Below is a small trained network, with its code and all its weights. Each question gives an input and a class and asks what happens when units are switched off, that is, made to give their printed mean instead of their output.

import numpy as np


def w(rows, s, z=0):
    codes = np.array(rows[::2]) - 128.0
    scale = np.full(codes.shape[1], s)
    scale[-1] = z or s
    return codes * scale


def f(y):
    return np.maximum(y, 0)


def log_softmax(a):
    a = a - a.max(-1, keepdims=True)
    return a - np.log(np.exp(a).sum(-1, keepdims=True))


def net(x, mask):
    res = np.array(x, float).reshape(1, 7) / 4 @ E
    y = f(res @ A[0][:, :-1].T + A[0][:, -1])
    res = res + np.where(mask, y, B[0][:, -1]) @ B[0][:, :-1]
    return log_softmax(res[-1] @ U[:, :-1].T + U[:, -1])


A, B = {}, {}
E = w([
[3,122,220],'x0',
[154,36,184],'x1',
[222,230,36],'x2',
[148,160,107],'x3',
[218,167,253],'x4',
[99,149,133],'x5',
[179,52,45],'x6',
],0.005)
A[0] = w([
[102,116,156,97],'N0',
[177,148,99,3],'N1',
[37,60,235,46],'N2',
[221,28,176,153],'N3',
[131,202,97,78],'N4',
[157,108,137,85],'N5',
[65,88,215,50],'N6',
[158,81,135,157],'N7',
[112,130,133,133],'N8',
[131,105,99,64],'N9',
[180,202,157,101],'N10',
[123,134,118,103],'N11',
[136,118,121,97],'N12',
[130,159,124,72],'N13',
[146,140,105,64],'N14',
[66,190,113,67],'N15',
[126,153,154,72],'N16',
[110,114,83,103],'N17',
[187,102,158,102],'N18',
[138,186,141,138],'N19',
[146,149,108,65],'N20',
[200,110,176,140],'N21',
[118,230,101,163],'N22',
[104,161,138,20],'N23',
[132,242,150,168],'N24',
[148,130,123,29],'N25',
[132,91,51,61],'N26',
[162,164,91,18],'N27',
[60,216,138,81],'N28',
[132,116,149,81],'N29',
[118,8,28,56],'N30',
[149,132,150,35],'N31',
[91,99,197,57],'N32',
[134,139,169,35],'N33',
[132,129,116,94],'N34',
[115,107,131,77],'N35',
[89,78,150,126],'N36',
[182,2,64,128],'N37',
[96,103,183,80],'N38',
[77,89,24,92],'N39',
[165,101,141,71],'N40',
[141,132,136,38],'N41',
[119,122,131,94],'N42',
[140,145,97,92],'N43',
[125,112,107,97],'N44',
[166,101,140,70],'N45',
],0.0091,0.005)
B[0] = w([
[142,147,147,157],'N0',
[132,63,77,142],'N1',
[178,248,253,253],'N2',
[204,52,190,220],'N3',
[76,94,97,170],'N4',
[137,113,123,134],'N5',
[157,191,229,213],'N6',
[170,134,89,174],'N7',
[121,146,124,146],'N8',
[112,138,116,136],'N9',
[149,58,179,186],'N10',
[124,119,130,130],'N11',
[121,130,129,130],'N12',
[123,116,119,133],'N13',
[139,102,87,136],'N14',
[65,120,155,160],'N15',
[134,158,137,137],'N16',
[103,140,84,160],'N17',
[146,89,156,159],'N18',
[116,75,153,175],'N19',
[131,101,96,138],'N20',
[152,78,171,188],'N21',
[71,34,61,221],'N22',
[91,148,113,130],'N23',
[88,10,182,228],'N24',
[121,118,118,128],'N25',
[83,100,66,172],'N26',
[138,72,72,147],'N27',
[65,144,153,180],'N28',
[145,136,123,133],'N29',
[114,219,66,218],'N30',
[144,140,135,129],'N31',
[149,167,203,183],'N32',
[160,163,129,136],'N33',
[127,129,116,130],'N34',
[139,154,123,134],'N35',
[178,200,95,192],'N36',
[196,186,27,226],'N37',
[143,162,189,177],'N38',
[67,198,21,215],'N39',
[155,116,118,136],'N40',
[122,113,120,128],'N41',
[129,143,130,129],'N42',
[111,87,83,148],'N43',
[115,123,111,138],'N44',
[151,113,119,136],'N45',
],0.021,0.0055)
U = w([
[123,185,133,83],'0',
[53,128,212,200],'1',
[148,132,192,90],'2',
[209,112,201,44],'3',
[125,209,255,86],'4',
[180,121,197,229],'5',
[112,74,198,85],'6',
[122,169,168,255],'7',
],0.0072,0.006)

Each question gives the input, the list of numbers given to net, and the class t.
The units are the neurons (one row each of A and B). Each row of codes is followed by its name. A weight is (code - 128) times the scale printed after its matrix; where a second scale follows, it is the last column's (A, B and U).
mask holds one flag per neuron, in row order. A switched-off neuron (its flag False) gives its mean, the last column of its row in B, instead of its output. The means were averaged over made-up inputs and are rounded, as every weight is.
A unit's drop is (log p(t) with every unit on - log p(t) with that unit switched off) / (log p(t) with every unit on - log p(t) with every unit switched off).
The circuit of an input: a set's keep is (log p(t) with only the set's units on - log p(t) with every unit switched off) / (log p(t) with every unit on - log p(t) with every unit switched off). Starting from the 12 units with the biggest drops (on a tie, the unit counted first), units are removed one at a time, each time the one whose removal leaves the highest keep (on an exact tie, the one counted first), for as long as the keep stays at least 0.8.
circuit, biggest first: the units of the circuit, biggest drop first
unit that matters most: the unit with the biggest drop
k most important neurons: the k neurons with the biggest drops, biggest first
drop of u: that unit's drop, to one decimal
input [6,-7,8,7,2,-6,5], class 1: unit that matters most	N3
input [8,-7,8,6,-8,5,7], class 1: 2 most important neurons	(N37; N15)
input [-4,0,1,1,-7,1,-8], class 6: circuit, biggest first	(N2; N30)
input [3,4,-4,-2,0,-1,6], class 4: circuit, biggest first	(N2; N22)
input [-2,5,0,-3,2,-8,6], class 3: circuit, biggest first	(N3; N37)
input [-4,1,-1,-6,8,2,-8], class 6: 2 most important neurons	(N24; N37)
input [7,-7,7,-5,4,-4,-3], class 1: 2 most important neurons	(N28; N3)
input [6,-4,5,4,6,-7,-2], class 1: 2 most important neurons	(N3; N28)
input [-1,3,7,-1,-5,4,-6], class 1: 2 most important neurons	(N3; N37)
input [-6,-5,0,1,1,-3,5], class 0: 2 most important neurons	(N37; N24)
input [4,3,4,-8,3,-4,6], class 3: 2 most important neurons	(N3; N39)
input [-5,8,2,5,3,-7,1], class 3: drop of N3	0.2
input [-6,-6,7,8,-5,2,4], class 0: drop of N39	0.5
input [-1,5,2,1,4,-3,2], class 3: most important neuron	(N3)
input [-7,5,-6,3,3,-2,3], class 3: drop of N3	0.3
input [5,-5,2,2,-8,6,-4], class 1: drop of N30	0.0
